Below are the code and all the weights of a small trained network. Each question names an input and a class and asks about switching units off, where a switched-off unit gives its printed mean instead of its output.

import numpy as np


def w(rows, s, z=0):
    codes = np.array(rows[::2]) - 128.0
    scale = np.full(codes.shape[1], s)
    scale[-1] = z or s
    return codes * scale


def f(y):
    return y / 2 * (1 + np.tanh(0.7978845608 * (y + 0.044715 * y**3)))


def log_softmax(a):
    a = a - a.max(-1, keepdims=True)
    return a - np.log(np.exp(a).sum(-1, keepdims=True))


def net(x, mask):
    res = np.array(x, float).reshape(1, 5) / 4 @ E
    y = f(res @ A[0][:, :-1].T + A[0][:, -1])
    res = res + np.where(mask, y, B[0][:, -1]) @ B[0][:, :-1]
    return log_softmax(res[-1] @ U[:, :-1].T + U[:, -1])


A, B = {}, {}
E = w([
[182,102,28,202],'x0',
[234,78,133,70],'x1',
[131,254,69,38],'x2',
[128,128,128,128],'x3',
[218,224,191,186],'x4',
],0.0089)
A[0] = w([
[115,85,180,154,70],'n1',
[165,110,134,110,81],'n2',
[144,216,39,56,84],'n3',
[78,131,109,150,5],'n4',
[160,162,159,160,148],'n5',
[72,161,106,173,50],'n6',
[157,176,156,189,86],'n7',
[63,147,149,173,82],'n8',
[77,151,129,164,75],'n9',
[160,205,157,192,125],'n10',
[148,150,159,149,95],'n11',
[141,48,169,160,78],'n12',
[156,100,195,216,61],'n13',
[184,92,122,73,48],'n14',
[187,156,173,164,18],'n15',
[106,138,204,69,49],'n16',
[144,143,29,167,53],'n17',
[128,173,80,94,17],'n18',
[72,78,120,94,103],'n19',
[102,116,108,119,145],'n20',
[33,176,135,219,38],'n21',
[162,151,160,157,93],'n22',
[123,126,124,147,60],'n23',
[80,150,128,168,117],'n24',
[111,95,147,179,115],'n25',
[184,112,44,168,37],'n26',
[123,108,201,63,91],'n27',
[248,54,162,54,19],'n28',
[157,130,60,170,7],'n29',
[123,47,158,168,69],'n30',
[80,64,69,89,81],'n31',
[162,177,151,172,87],'n32',
[100,82,95,99,144],'n33',
[69,72,38,92,57],'n34',
[146,120,71,193,52],'n35',
[113,81,130,154,94],'n36',
[77,153,209,101,39],'n37',
],0.014,0.0029)
B[0] = w([
[113,203,139,98,186],'n1',
[130,116,101,145,148],'n2',
[77,253,89,45,242],'n3',
[153,108,108,127,147],'n4',
[136,77,141,88,183],'n5',
[147,127,79,162,170],'n6',
[145,72,140,100,194],'n7',
[140,142,86,173,181],'n8',
[142,126,93,162,163],'n9',
[140,46,139,75,221],'n10',
[137,102,145,101,157],'n11',
[106,220,117,78,220],'n12',
[103,176,134,70,224],'n13',
[149,106,65,170,181],'n14',
[127,62,135,90,188],'n15',
[108,150,198,180,193],'n16',
[124,157,205,187,195],'n17',
[107,201,117,90,170],'n18',
[153,79,152,84,197],'n19',
[144,115,134,110,149],'n20',
[160,121,35,198,219],'n21',
[122,79,135,100,169],'n22',
[122,134,126,136,127],'n23',
[145,128,90,156,167],'n24',
[115,179,113,109,185],'n25',
[117,146,188,200,206],'n26',
[129,132,179,196,195],'n27',
[172,112,20,222,245],'n28',
[117,138,177,185,175],'n29',
[83,201,120,77,220],'n30',
[143,43,145,95,217],'n31',
[128,66,134,95,188],'n32',
[127,64,131,103,189],'n33',
[143,41,153,76,224],'n34',
[130,158,175,176,186],'n35',
[111,145,135,96,176],'n36',
[119,147,198,186,197],'n37',
],0.031,0.011)
U = w([
[111,194,127,75,255],'0',
[171,57,168,88,63],'1',
[198,127,49,202,82],'2',
[136,148,254,213,100],'3',
],0.0092,0.003)

Each question gives the input, the list of numbers given to net, and the class t.
The units are the neurons (one row each of A and B). Each row of codes is followed by its name. A weight is (code - 128) times the scale printed after its matrix; where a second scale follows, it is the last column's (A, B and U).
mask holds one flag per neuron, in row order. A switched-off neuron (its flag False) gives its mean, the last column of its row in B, instead of its output. The means were averaged over made-up inputs and are rounded, as every weight is.
A unit's drop is (log p(t) with every unit on - log p(t) with that unit switched off) / (log p(t) with every unit on - log p(t) with every unit switched off).
The circuit of an input: a set's keep is (log p(t) with only the set's units on - log p(t) with every unit switched off) / (log p(t) with every unit on - log p(t) with every unit switched off). Starting from the 12 units with the biggest drops (on a tie, the unit counted first), units are removed one at a time, each time the one whose removal leaves the highest keep (on an exact tie, the one counted first), for as long as the keep stays at least 0.8.
circuit, biggest first: the units of the circuit, biggest drop first
unit that matters most: the unit with the biggest drop
k most important neurons: the k neurons with the biggest drops, biggest first
drop when u is switched off: that unit's drop, to one decimal
input [-6,0,6,8,7], class 1: circuit, biggest first	(n10)
input [4,-5,-4,6,-5], class 1: 2 most important neurons	(n34, n28)
input [-1,4,-7,-4,8], class 1: 2 most important neurons	(n3, n15)
input [7,2,5,1,-3], class 3: 2 most important neurons	(n17, n26)
input [4,7,-7,-7,-5], class 0: 3 most important neurons	(n30, n12, n21)
input [-4,7,2,-8,6], class 2: 4 most important neurons	(n28, n34, n14, n31)
input [3,6,-8,1,-8], class 0: 3 most important neurons	(n12, n30, n1)
input [8,-7,5,0,-1], class 3: 2 most important neurons	(n17, n28)
input [-7,7,-2,-4,4], class 2: 2 most important neurons	(n28, n14)
input [6,-4,-7,-7,-7], class 0: 4 most important neurons	(n30, n12, n25, n1)
input [-8,-8,1,-6,7], class 2: 2 most important neurons	(n21, n8)
input [2,8,5,4,-8], class 1: 2 most important neurons	(n34, n31)
input [6,-7,3,4,4], class 2: drop when n21 is switched off	2.5
input [-2,-4,-4,-1,7], class 1: drop when n13 is switched off	0.0
input [3,-8,6,8,-3], class 2: drop when n21 is switched off	0.9
input [4,4,-6,-6,-5], class 0: unit that matters most	n12
